In the rows, zero is written as 128.
Known rows:
[157 129 139 134 143 126 116 137 134 133 116 124 153 111 142 107 162 120
 130  97 146 176  86  86 133 131 130 176 149 131 142 132  98 117 113 139
 138 118 182 131 113 151 114 139 106 184  95 148 109 155 118 129 137 121] : K286
[144 135 132 138 126 119 121 142 124 130 147 129 143 130 131 149 161 116
 117 115 140 160  86 117 127 126 113 160 127 129 136 144 113 116 117 148
 132  93 157 122 125 131 126 144 104 129 120 145 126 138 106 128 122 118] : K937
[152 134 115 141 161 107 123 132 114 128 128 103 213 141 129 166 155 122
 112  98 122 128  85 129 137 141 112 171 132 129 129 194 119 115  99 152
 124  72 178 122 120 123 124 140 120 145 140 147 125 137 139 121 106 118] : K632
[106 116 126 143 169  98 106  94 127 116 121  88 210 157 141 141 128 139
 132  61 104  56 104 153 141 144 134 152 126 138 117 126 131 116 115 157
 160  96 162 127 121  70 131 160 139  95 136 153 132  78 156 100 126 120] : K767
[ 97 145 108 147  98 118 147  81 106  81 138 131 102 107  94  27 126  88
 132 122 172 136 179  55 114 145 137 156 131 137  86 128 181 167 121  65
 104 149  73 152 101 164 135 168  80  98 101 130 152 124 106  68  69 130] : K596
[165 121 154 132 166 125 102 135 119 131 118 133 132 115 138 142 160 114
 136 111 173 180  85  69 133 118 146 176 137 134 147 117 103 116 135 131
 141  91 178 135 103 147 127 136 124 202 101 146 114 166 122 129 134 110] : K300
[158 126 148 136 157 116 103 138 111 129 145 140 126 137 120 175 161 114
 128 133 168 174  85  93 128 114 120 162 116 132 139 133 122 116 139 143
 134  73 156 127 110 121 135 136 128 166 126 137 127 161 112 127 129 105] : K663
[ 98 119 130 150 171  90  90 105 106 151 140 116 121 136 145 203 157 148
 108  92 104 163 173 151 117 105 124 151 165 124 125  88 167 148 123 112
 123 118 102 114  99 141 111 109 105  90 131 148 118 144 140 127  84  99] : K146
[107 146 146 144  94  80 104  80 132  93 115 135 102 123 114  45 122  95
  83 118 116  37 144  89 121 128 119 120 146 125 107  86 179 172 122 104
 107 151  84 138  97 164 125 111  88 166 126 121 119  80 118 127  82  91] : K423
[141 137 131 135 154 116 101 146 129 139 155 117 165 148 138 176 156 136
 123 128 146 170  84 140 129 141 116 151 127 135 133 128 109 116 115 150
 171  77 172 121 124 115 122 133 123 107 108 147 118 121 112 130 113 121] : K775
[170 127 123 145 135 119 107 128 133 144 138 152 156 132 123 169 165 137
 125 154 117 180  99 115 123 138 114 140 121 113 125 147 106 117 108 154
 136 104 160 132 110 130 122 116 111 154 124 106 115 160 114 126 172 109] : K454
[158 129 148 138 148 117 105 139 112 132 152 144 124 138 122 170 162 115
 127 138 161 173  86 109 125 116 119 156 114 129 137 118 127 116 134 144
 135  76 146 128 109 128 134 134 121 160 124 132 134 157 107 130 133 106] : K571
[134 140 134 133 149 117 105 148 127 135 158 106 158 148 139 166 151 130
 121 114 151 163  83 142 130 137 115 155 127 136 136 126 112 115 116 148
 170  77 171 119 129 115 122 142 121 101 105 155 122 111 108 130  95 123] : K733
[ 97 111 164 145 103  88 110  82 122 119 129  94 102 138 146 107 125 129
 108  51  99   6 162 154 136  92 141 131 131 137 141  78 165 133 143 147
 123 159  90 116 111  74 124 155 119  86 140 168 136  72 154 130 108 100] : K352
[ 96 146 106 150  96 118 146  80 107  83 143 142 104 106  93  27 129  88
 132 134 164 152 180  62 114 147 137 149 128 134  87 119 180 165 112  71
 104 152  73 152 100 164 133 166  79  98 100 117 153 125 103  68  81 129] : K502
[122 123 134 128 106 117 125 148 140 145 172 108  91 110 133 163 148 114
 115  98 153 121  87 113 143 118 110 150 146 133 118 150 111 117 117 140
 128  88 175 113 131 118 137 159 118 109 118 162 113 157  98 123  92 122] : K442
[101 130 134 148 135  97  97  97 139  92 130 110 134 147 120 113 139  99
 120  86 130  75 145  61 118 120 119 136 126 139 128 148 125 125 140 140
 125 122  76 148 120 100 123 147  95  87 106 135 106  92 132  82 130 118] : K160

Facts:
[K107, K160, K166, K217, K219, K335, K379, K53, K696, K788, K834, K933] ζ i
[K112, K121, K144, K231, K246, K260, K352, K51, K545, K735] ζ g
[K123, K171, K204, K282, K423, K474, K614, K860, K936] ζ e
[K130, K189, K193, K205, K254, K297, K386, K483, K491, K531, K532, K660, K767, K770, K910] ζ h
[K133, K16, K199, K32, K362, K518, K754, K866, K876, K909, K915, K931] ζ b
[K137, K203, K307, K426, K779, K81, K827, K832] ζ j
[K146, K18, K27, K311, K370, K385, K505, K540, K740, K830, K906, K972, K980] ζ d
[K154, K159, K464, K494, K502, K503, K596, K633, K708, K811, K903, K911, K971, K985] ζ a
[K168, K187, K312, K325, K347, K492, K546, K67, K723, K733, K775, K899] ζ c
[K173, K211, K306, K318, K326, K444, K636, K713, K755, K862, K901, K925, K956] ζ f
σ (each to the one after it):
K112 > K838 > K862 > K909 > K474 > K629 > K131 > K491
K116 > K948 > K531 > K267 > K332 > K204 > K307 > K107 > K607 > K444 > K540 > K778
K129 > K502 > K956 > K386 > K137 > K282 > K385 > K454
K132 > K16
K133 > K168 > K475 > K832 > K935 > K713
K144 > K775 > K860 > K903 > K755 > K788
K219 > K546 > K18 > K580 > K633 > K636
K32 > K901 > K13 > K160 > K489 > K159 > K67 > K123 > K51 > K543 > K910
K325 > K255 > K326 > K130 > K708 > K362
K335 > K767 > K632 > K866 > K426 > K370 > K246 > K171 > K723
K352 > K125 > K173 > K959 > K811 > K836
K379 > K459 > K960 > K260 > K286 > K931 > K936 > K505 > K494 > K394 > K189 > K135
K442 > K143 > K252 > K364 > K311 > K724 > K81 > K985 > K915 > K231 > K914 > K217
K483 > K211
K503 > K972
K53 > K312 > K971
K532 > K306
K545 > K518 > K203 > K423 > K254 > K834 > K347
K596 > K167 > K466 > K779
K696 > K187 > K27
K733 > K937 > K154 > K205 > K980
K735 > K615
K740 > K412
K754 > K166 > K770 > K34
K827 > K911 > K146 > K660
K876 > K925 > K492 > K614 > K381 > K121 > K830 > K297
K933 > K318 > K193 > K906 > K783 > K514 > K464 > K199
{K107, K116, K204, K267, K307, K332, K444, K531, K540, K607, K778, K948} ρ K461
{K112, K131, K474, K491, K629, K838, K862, K909} ρ K949
{K121, K297, K381, K492, K614, K830, K876, K925} ρ K947
{K123, K13, K159, K160, K32, K489, K51, K543, K67, K901, K910} ρ K587
{K125, K173, K352, K811, K836, K959} ρ K829
{K129, K137, K282, K385, K386, K454, K502, K956} ρ K571
{K130, K255, K325, K326, K362, K708} ρ K992
{K132, K16} ρ K663
{K133, K168, K475, K713, K832, K935} ρ K404
{K135, K189, K260, K286, K379, K394, K459, K494, K505, K931, K936, K960} ρ K300
{K143, K217, K231, K252, K311, K364, K442, K724, K81, K914, K915, K985} ρ K392
{K144, K755, K775, K788, K860, K903} ρ K238
{K146, K660, K827, K911} ρ K582
{K154, K205, K733, K937, K980} ρ K997
{K166, K34, K754, K770} ρ K654
{K167, K466, K596, K779} ρ K508
{K171, K246, K335, K370, K426, K632, K723, K767, K866} ρ K321
{K18, K219, K546, K580, K633, K636} ρ K675
{K187, K27, K696} ρ K677
{K193, K199, K318, K464, K514, K783, K906, K933} ρ K479
{K203, K254, K347, K423, K518, K545, K834} ρ K868
{K211, K483} ρ K457
{K306, K532} ρ K613
{K312, K53, K971} ρ K431
{K412, K740} ρ K746
{K503, K972} ρ K197
{K615, K735} ρ K649
{K899} ρ K570

Rows:
No name comes twice in this set of rows, the named rows included.
[151 130 130 143 166 109  91 146 140 134 143 128 175 156 128 191 164 136
 124 135 145 165  89  69 124 133 111 144 118 137 152 192  95 116 126 154
 165  76 121 140 127  96 109 121 121  96 110 136  94 148 120 117 156 123] | K67
[160 130 127 141 137 118 112 136 128 138 138 144 151 131 126 167 164 125
 121 138 130 175  92 107 127 131 114 153 124 121 130 154 105 117 116 150
 133  95 164 127 117 128 125 126 112 147 124 129 116 155 113 125 154 113] | K466
[110 145 142 146  94  80 101  79 135  99 114 145 100 123 113  47 122  98
  83 133 111  55 155  91 119 131 120 114 144 119 104  85 177 173 117 111
 107 154  82 141  97 163 124 110  88 172 126 107 118  83 117 127 101  92] | K282
[167 130 124 144 132 119 110 131 131 142 140 151 153 131 125 164 165 133
 123 149 121 178  95 116 123 137 114 143 122 115 128 143 106 117 109 154
 135 102 158 130 112 131 123 119 108 147 123 113 118 156 111 127 167 111] | K131
[ 98 125 133 149 162  93  92 113 105 151 152 112 116 137 145 197 154 141
 103  82 103 151 167 158 117 103 122 150 166 126 125  81 172 142 119 115
 122 120  93 113  99 145 110 110  96  87 127 151 130 126 128 130  74 102] | K906
[104 146 146 143  94  80 106  80 131  92 116 129  98 122 115  42 122  96
  83 110 119  30 141  86 121 124 119 122 148 127 107  87 179 173 124 102
 107 150  83 137  98 164 126 111  88 166 125 128 120  79 116 127  77  91] | K860
[144 132 134 145 134 113 105 143 136 118 142 127 150 141 122 164 164 111
 112 108 146 135  89  56 124 112 110 159 119 135 157 195  96 116 129 150
 124  90  97 139 132 114 114 139  98 104 122 142 100 152 110 118 146 124] | K489
[ 98 143 105 150 102 116 147  80 107  84 132 144 110 106  92  39 130  87
 134 140 165 160 181  52 114 148 140 151 128 133  86 137 180 167 119  67
 104 150  73 153  99 163 134 165  79 107 104 114 149 141 111  67  88 127] | K911
[170 121 132 137 155 126 106 129 137 141 110 143 164 111 140 132 164 133
 134 125 133 183  93  77 132 138 133 171 147 123 137 141  96 117 111 142
 140 121 184 138 106 149 112 121 112 197  98 130 101 165 129 128 165 115] | K394
[ 99 142 104 151 104 115 146  80 108  85 128 148 112 107  92  42 133  88
 135 146 161 167 181  50 114 149 142 147 128 132  86 142 181 168 117  69
 103 151  74 154  98 163 133 162  79 110 105 104 147 147 114  67 104 125] | K154
[147 134 142 133 135 126 122 141 131 128 121 110 150 111 144  94 159 113
 127  82 153 169  83  91 134 126 128 176 151 134 145 124  99 116 115 136
 136 116 180 128 119 152 115 151 101 174  93 155 114 144 112 130 114 125] | K459
[150 131 142 133 138 126 120 141 132 130 119 114 149 111 143  98 160 115
 129  86 151 172  84  87 134 129 128 176 151 133 145 124  99 116 114 137
 138 118 180 129 117 152 115 147 102 177  93 155 112 147 114 130 122 124] | K960
[157 109 121 133 127 115 106 143 143 152 153 148 107 112 122 190 162 140
 127 149 129 173 113  96 139 133 111 132 141 118 108 171 101 120 113 149
 133  97 181 116 113 110 137 123 131 141 124 131  98 170 106 112 162 110] | K914
[139 115 128 131 114 116 116 146 142 149 163 131  99 111 127 175 158 125
 121 128 140 158  97 104 141 126 111 141 143 126 112 160 105 118 115 145
 130  93 178 114 122 115 137 143 126 123 121 150 105 166 101 118 132 116] | K724

The same things again, as new rows of numbers:
Known rows:
[146 132 113 186 150 110 137 141 146  89 133 147 147 160] : K300
[136 123 120 151 127 122 131 165 140 111 147 142 147 119] : K459
[110 119 136 102  96 122 144 144  99 132 132 117 187 134] : K740
[115 130 120  51 123 133 124 147 152 107 146 155 129 123] : K733
[103  81 123 131 156 127 116 136  88 161 129 108 157 160] : K159
[133 124 141  65 119 151 114 123 118 147 162 119 164 163] : K81
[120 107 131 163 130 138 149 121 152  77 109 135  87 157] : K321
[130 164 128  98 139 124 113 123 103 128 139  83  93 132] : K121
[108 182 123 159  22 140 130 125 104 154 133 102 159 112] : K876
[122 150 124 150  84 131 118 121 149 138 129 142 122 102] : K614
[116 140 135  67 132 116 118 128 127 155 138 113 142 155] : K137
[143 112 148 104 113 102 128 127  85 149  83 126 139 147] : K540
[120 150 122 120  91 127 117 129 135 112 136 133 119 103] : K956
[128 123 125  57 138 122 114 134 158 110 132 148 117 129] : K187
[114 174 120  89 116 142 127 142  95 122 158  93 108 125] : K112
[126 126 120 156 156 121 141 115 133  88 125 152 129 143] : K582
[166 116 140 129 186 165 145 107 143 178 138 114 143 132] : K217

Rows:
No name comes twice in this set of rows, the named rows included.
[152 110 138 125 149 113 119 126 117 126  89 155  83 119] | K778
[139 171 117 121 115 132 117 159 108 122 152  86 116 147] | K260
[143 156 137 168  30 156 111 100 105 155 136  96 164 127] | K915
[137 105 135 123 126 157 129 133 123 105 165 148 150 108] | K252
[125 148 125 152  88 127 115 116 151 140 126 140 119 104] | K474
[117 119 125 125 130 134 137 146 128 108 142 147 133 104] | K132
[134 107 132 121 124 159 131 135 122 104 166 150 153 108] | K143
[133 168 134 173  50 116 110  99 116 163 105  88 137 122] | K199
[158 111 130 163 152 101 114 141 151 119 122 128 125 128] | K135
[122  95  93 154 160 133 132 114 126  94 106 143 139 144] | K587
[117 136 130 143  92 167 149 139 150 140 123 111  90 123] | K767
[138 122 121 152 129 120 130 163 141 111 144 140 143 120] | K960

